Below is a small trained network, with its code and all its weights. Each question gives an input and a target symbol and asks what happens when units are switched off, that is, made to give their printed mean instead of their output.

import numpy as np


def w(rows, s, z=0):
    codes = np.array(rows[::2]) - 128.0
    scale = np.full(codes.shape[1], s)
    scale[-1] = z or s
    return codes * scale


def norm(h):
    return h / np.sqrt((h * h).mean(-1, keepdims=True) + 1e-5)


def f(y):
    return np.maximum(y, 0)


def softmax(a):
    e = np.exp(a - a.max(-1, keepdims=True))
    return e / e.sum(-1, keepdims=True)


def log_softmax(a):
    a = a - a.max(-1, keepdims=True)
    return a - np.log(np.exp(a).sum(-1, keepdims=True))


def net(x, mask):
    ids = ['ηθξπτφ'.index(c) for c in x.split()]
    T = len(ids)
    res = E[ids] + P[:T]
    r = norm(res)
    for j in range(2):
        rows = slice(3 * j, 3 * j + 3)
        q, k, v = (r @ M[0][rows].T for M in (Q, K, V))
        z = softmax(np.where(np.tri(T) > 0, q @ k.T / 3**0.5, -1e9)) @ v
        o = O[0][rows]
        res = res + np.where(mask[j], z, o[:, -1]) @ o[:, :-1]
    y = f(norm(res) @ A[0][:, :-1].T + A[0][:, -1])
    res = res + np.where(mask[2:14], y, B[0][:, -1]) @ B[0][:, :-1]
    return log_softmax(norm(res)[-1] @ U[:, :-1].T + U[:, -1])


Q, K, V, O, A, B = {}, {}, {}, {}, {}, {}
E = w([
[192,159,113],'η',
[112,254,216],'θ',
[58,95,140],'ξ',
[172,181,178],'π',
[155,78,174],'τ',
[185,173,99],'φ',
],0.0079)
P = w([
[168,143,1],'0',
[168,146,43],'1',
[165,151,61],'2',
[160,151,73],'3',
[154,150,87],'4',
[150,142,99],'5',
[142,141,108],'6',
[141,141,115],'7',
[133,134,117],'8',
[136,143,107],'9',
],0.0038)
Q[0] = w([
[253,252,103],'H1',
[53,90,237],'H1',
[128,30,133],'H1',
[160,221,16],'H2',
[86,38,193],'H2',
[97,57,168],'H2',
],0.007)
K[0] = w([
[85,149,242],'H1',
[168,220,18],'H1',
[173,114,65],'H1',
[90,182,162],'H2',
[129,2,104],'H2',
[178,92,91],'H2',
],0.0097)
V[0] = w([
[126,254,90],'H1',
[39,189,119],'H1',
[186,129,191],'H1',
[45,247,72],'H2',
[143,122,169],'H2',
[173,152,210],'H2',
],0.005)
O[0] = w([
[61,164,89,251],'H1',
[121,253,156,119],'H1',
[68,68,193,158],'H1',
[102,63,198,202],'H2',
[133,129,116,124],'H2',
[164,128,146,182],'H2',
],0.0055,0.003)
A[0] = w([
[70,97,127,120],'N1',
[100,164,246,197],'N2',
[78,137,64,110],'N3',
[64,148,30,232],'N4',
[74,195,153,119],'N5',
[9,104,74,132],'N6',
[204,120,92,68],'N7',
[150,154,209,227],'N8',
[70,111,142,255],'N9',
[169,105,109,38],'N10',
[83,205,137,71],'N11',
[145,3,84,171],'N12',
],0.0059,0.0019)
B[0] = w([
[90,83,54,158],'N1',
[73,161,121,233],'N2',
[89,160,156,172],'N3',
[35,95,163,238],'N4',
[122,64,253,205],'N5',
[45,18,144,189],'N6',
[111,98,120,233],'N7',
[70,168,197,254],'N8',
[200,75,97,183],'N9',
[129,100,144,157],'N10',
[142,104,166,195],'N11',
[212,94,228,229],'N12',
],0.0053,0.0027)
U = w([
[223,239,111,23],'η',
[24,22,158,152],'θ',
[151,101,65,84],'ξ',
[226,37,210,173],'π',
[64,174,56,177],'τ',
[73,210,254,254],'φ',
],0.0084,0.0007)

Each question gives the input, a string of symbols that net reads in full, and the target symbol t.
The units are the heads (3 rows each of Q, K, V and O) and the neurons (one row each of A and B). Each row of codes is followed by its name. A weight is (code - 128) times the scale printed after its matrix; where a second scale follows, it is the last column's (O, A, B and U).
mask holds one flag per unit, heads first, then neurons. A switched-off unit (its flag False) gives its mean, the last column of its rows in O or B, instead of its output. The means were averaged over made-up inputs and are rounded, as every weight is.
A unit's drop is (log p(t) with every unit on - log p(t) with that unit switched off) / (log p(t) with every unit on - log p(t) with every unit switched off).
The circuit of an input: a set's keep is (log p(t) with only the set's units on - log p(t) with every unit switched off) / (log p(t) with every unit on - log p(t) with every unit switched off). Starting from the 12 units with the biggest drops (on a tie, the unit counted first), units are removed one at a time, each time the one whose removal leaves the highest keep (on an exact tie, the one counted first), for as long as the keep stays at least 0.8.
circuit, biggest first: the units of the circuit, biggest drop first
k most important neurons: the k neurons with the biggest drops, biggest first
heads that matter: for each layer, one digit per head in row order, 1 if its drop is at least 0.15 and else 0, layers parted by /
drop when u is switched off: that unit's drop, to one decimal
input τ θ φ, target φ: heads that matter : 11
input θ η η, target φ: circuit, biggest first : [H1; H2]
input φ ξ η ξ φ η, target η: heads that matter : 00
input φ φ φ η φ, target τ: circuit, biggest first : [H1; N5]
input φ π η η φ, target τ: heads that matter : 10
input η η ξ η φ ξ φ φ, target η: circuit, biggest first : [H1]
input ξ θ ξ η, target η: heads that matter : 10
input ξ θ η φ τ φ φ, target π: heads that matter : 10
input η φ η, target ξ: circuit, biggest first : [H1; N5]
input φ η π η, target ξ: 3 most important neurons : [N8; N5; N12]
input π φ τ η ξ η τ φ φ, target π: drop when H1 is switched off : 2.8
input π φ τ φ η ξ φ ξ φ, target η: drop when N3 is switched off : 0.0
input θ η φ, target φ: drop when H2 is switched off : 0.3
